[ -2.4  -3.3   0.4   4.5  -3.4  -5.7  -2.1  -3.7   0.2  -4.2   7.9  39.5
 -16.3   9.6 -23.4  63.3]
[65] & W
[ 11.1   6.0  -4.9  -1.4   3.4  13.7 -17.6  -3.7  -3.9  14.8  14.5  20.3
 -12.0  -2.4  -8.3  26.9]
[67] & W
[  4.1   1.2   1.3 -10.8   2.3  -1.0   4.4  17.8   2.1   5.3   9.6   9.8
 -11.5  -6.3 -10.7  29.1]
[72] & R
[ 15.4  -1.7  -2.1  -3.0  -1.4  10.2  -7.6   2.3   8.8  32.7  -5.9  14.3
  -4.4  -2.2   0.4 -16.2]
[67] & W
[ -4.8  -5.4   0.1   4.2 -25.0   3.8   5.6  -0.2  -5.2  10.4   7.8  32.3
 -15.7  -1.8   7.9  59.9]
[65] & W
[  1.2  -8.8 -14.1  -0.2   0.0  12.3   9.2   5.1  -3.4   5.5   2.6  14.1
 -14.4  -4.0 -11.8 -28.3]
[65] & W
[  3.1   2.3  -3.4   3.9  -5.2  -6.7  -9.7  -7.3   2.8  -0.1  16.6   2.1
 -24.0  -9.0 -12.4  57.4]
[72] & W
[ -0.9   9.3   0.8  -5.4   8.5  22.6 -14.5  -4.4  -0.6   0.4  -4.4   6.7
  26.0   1.5  10.0 -19.9]
[67] & W
[ 14.1   4.4  -3.0  -0.6  -5.7  -6.7  -3.2   4.3   0.6  -9.3  16.2  13.6
 -34.7  -6.2  -8.9  11.6]
[72] & W
[  1.2 -17.0   1.4  -2.0 -11.2   3.6   5.3   0.3   2.9   4.1  26.5  38.0
   7.6   6.5  -3.8  32.1]
[65] & W
[  8.7  -0.5   0.0  -6.7   2.2   8.7  -1.2  -7.1   7.7  -2.4   2.9 -13.8
  -0.2   2.6  -6.9 -23.3]
[79] & W
[ 10.9   7.5   3.8   1.8   3.9   8.7  -1.7  27.4  -0.3   2.8   0.5  -9.1
   5.1   0.2  -8.5 -52.3]
[67] & R
[ 14.5   2.6  -6.6  -3.0  -0.1   5.7  -4.7   6.8  -1.2  -0.5   3.5  17.2
 -21.7  -3.5 -10.9  17.2]
[72] & W
[-11.6   6.0   1.9  -6.3  -9.1  11.7   0.1  -1.9   6.3   5.0   1.6   3.7
  18.6   2.8   4.1   4.7]
[65] & W
[  2.2   3.8  -4.4  -1.8   3.0  20.1  -1.9   1.9  -2.5   0.3  28.4 -12.4
  14.6 -14.6   3.5 -27.2]
[79] & W
[  1.8  -7.5  -0.5  -3.7  -1.5   2.4  11.0   3.4   2.5   4.3  14.7  35.9
 -14.0  -2.7  -8.1  63.3]
[65] & W
[ 23.8  10.8  -0.7 -31.8   6.8   3.2  -7.1   3.5   3.7  -7.2  -5.6 -63.3
   2.0   5.6   2.4 -38.4]
[79] & W
[  7.9  -8.7  -4.7   6.2 -28.4   0.1  -2.3  -3.5   9.7  -0.3  17.6  45.0
  -6.2   1.6  -5.1  25.6]
[65] & W
[  5.0  -8.9  -2.6   4.7 -10.8  15.2  -0.7  -1.3 -19.3   0.3   9.2  40.8
  10.9   3.9  -5.7  56.1]
[65] & W
[ 3.6  6.7 -5.1 15.6 -4.2  6.3 -4.7 -4.4 -0.7  5.0 -7.8 29.9  3.4 -3.7
 -0.3 19.0]
[67] & W
[  8.1   7.2  -5.7  -1.0   7.2 -12.8   2.5   8.3  -2.4  -2.4  -6.5   9.3
 -39.1  -2.7 -16.3  -0.8]
[72] & R
[ 11.2   1.2  -6.4 -10.6   1.8  13.9  -1.2   0.5   1.7  -3.1  -2.2 -11.9
   8.8   4.8   2.3 -18.9]
[79] & W
[  6.6  -5.1   0.1   0.0  -2.5  16.8   4.7 -11.8   7.2  -2.7   4.8  26.0
 -19.9   4.2  -4.4  -7.5]
[65] & W
[ 18.5   2.6   6.3  -1.2  -7.7  12.8 -12.1  -1.4  -1.1   5.3  -5.8  21.2
  15.3  -0.6  -2.8 -16.1]
[67] & R
[ 21.0  -0.1  -3.9 -33.6 -14.4  24.9  -4.0  -7.9  -0.1  -5.0   0.0   8.4
  18.2   1.7   3.7 -38.1]
[67] & W
[ -0.3   3.3  -5.3   3.3   7.0  -2.8  16.3   0.4   0.7  10.3  15.7  27.9
  -2.4  -6.7 -11.0  63.3]
[65] & W
[  1.6  -7.7   0.8 -46.8   1.1   4.5   3.1  -5.2  -5.7   3.1   8.1  19.7
  25.7  -3.2  -7.5  37.0]
[65] & R
[  4.6 -13.7   4.9   0.9   1.4  18.4  -4.7  -5.6  -9.3   9.4   3.4  20.6
   0.1 -11.8   4.7 -21.5]
[70] & W
